Below is a small trained network, with its code and all its weights. Each question gives an input and a class and asks what happens when units are switched off, that is, made to give their printed mean instead of their output.

import numpy as np


def w(rows, s, z=0):
    codes = np.array(rows[::2]) - 128.0
    scale = np.full(codes.shape[1], s)
    scale[-1] = z or s
    return codes * scale


def f(y):
    return np.maximum(y, 0)


def log_softmax(a):
    a = a - a.max(-1, keepdims=True)
    return a - np.log(np.exp(a).sum(-1, keepdims=True))


def net(x, mask):
    res = np.array(x, float).reshape(1, 4) / 4 @ E
    y = f(res @ A[0][:, :-1].T + A[0][:, -1])
    res = res + np.where(mask, y, B[0][:, -1]) @ B[0][:, :-1]
    return log_softmax(res[-1] @ U[:, :-1].T + U[:, -1])


A, B = {}, {}
E = w([
[89,195,131,65,160,110],'x0',
[191,189,154,126,54,183],'x1',
[252,149,176,131,224,60],'x2',
[196,79,83,40,122,120],'x3',
],0.011)
A[0] = w([
[180,93,123,6,115,132,143],'neuron 0',
[158,104,114,62,116,129,1],'neuron 1',
[88,146,120,95,80,166,57],'neuron 2',
[200,179,161,149,197,111,49],'neuron 3',
[191,60,130,208,113,137,82],'neuron 4',
[196,224,153,129,64,166,66],'neuron 5',
[95,174,132,77,137,124,40],'neuron 6',
[90,122,140,121,108,150,60],'neuron 7',
[101,181,132,151,145,127,198],'neuron 8',
[109,207,172,218,150,125,52],'neuron 9',
[73,62,133,135,221,91,79],'neuron 10',
[119,224,125,53,174,113,126],'neuron 11',
],0.018,0.0072)
B[0] = w([
[128,153,105,223,152,109,252],'neuron 0',
[77,85,140,126,251,200,173],'neuron 1',
[119,64,109,108,113,68,199],'neuron 2',
[95,33,84,98,98,56,230],'neuron 3',
[133,126,186,122,68,198,212],'neuron 4',
[138,223,131,62,158,124,230],'neuron 5',
[137,103,170,111,118,191,154],'neuron 6',
[142,76,124,110,140,97,164],'neuron 7',
[143,147,113,190,108,114,176],'neuron 8',
[121,118,107,203,209,157,194],'neuron 9',
[144,214,127,73,146,134,213],'neuron 10',
[147,119,183,118,66,192,195],'neuron 11',
],0.026,0.017)
U = w([
[101,142,90,198,200,162,91],'0',
[128,223,99,2,177,122,116],'1',
[123,97,222,113,65,213,140],'2',
[89,56,64,50,126,81,82],'3',
[139,185,104,161,69,113,251],'4',
],0.0098,0.014)

Each question gives the input, the list of numbers given to net, and the class t.
The units are the neurons (one row each of A and B). Each row of codes is followed by its name. A weight is (code - 128) times the scale printed after its matrix; where a second scale follows, it is the last column's (A, B and U).
mask holds one flag per neuron, in row order. A switched-off neuron (its flag False) gives its mean, the last column of its row in B, instead of its output. The means were averaged over made-up inputs and are rounded, as every weight is.
A unit's drop is (log p(t) with every unit on - log p(t) with that unit switched off) / (log p(t) with every unit on - log p(t) with every unit switched off).
The circuit of an input: a set's keep is (log p(t) with only the set's units on - log p(t) with every unit switched off) / (log p(t) with every unit on - log p(t) with every unit switched off). Starting from all 12 units, units are removed one at a time, each time the one whose removal leaves the highest keep (on an exact tie, the one counted first), for as long as the keep stays at least 0.8.
circuit, biggest first: the units of the circuit, biggest drop first
unit that matters most: the unit with the biggest drop
k most important neurons: the k neurons with the biggest drops, biggest first
drop of u: that unit's drop, to one decimal
input [5,-3,6,5], class 3: 2 most important neurons -> neuron 3; neuron 4
input [8,7,5,7], class 2: circuit, biggest first -> neuron 11
input [4,-4,-5,2], class 3: 2 most important neurons -> neuron 5; neuron 4
input [0,5,-5,7], class 0: 2 most important neurons -> neuron 0; neuron 3
input [4,5,-4,6], class 0: 3 most important neurons -> neuron 0; neuron 1; neuron 10
input [-3,-4,-2,2], class 1: 3 most important neurons -> neuron 0; neuron 3; neuron 11
input [-7,6,7,0], class 2: 3 most important neurons -> neuron 4; neuron 10; neuron 2
input [6,1,-7,-3], class 3: 2 most important neurons -> neuron 2; neuron 4
input [-5,2,6,5], class 3: 2 most important neurons -> neuron 3; neuron 11
input [4,-5,6,6], class 0: 4 most important neurons -> neuron 0; neuron 5; neuron 1; neuron 2
input [-6,6,-6,-8], class 0: 2 most important neurons -> neuron 9; neuron 3
input [-5,6,-4,6], class 0: 2 most important neurons -> neuron 0; neuron 10
input [-7,-4,-2,-2], class 2: 2 most important neurons -> neuron 5; neuron 4
input [-2,8,-5,0], class 1: unit that matters most -> neuron 5
input [6,5,1,7], class 0: drop of neuron 4 -> 0.2
input [3,-1,6,2], class 3: drop of neuron 3 -> 2.1
input [8,-1,8,-2], class 2: drop of neuron 2 -> 0.3
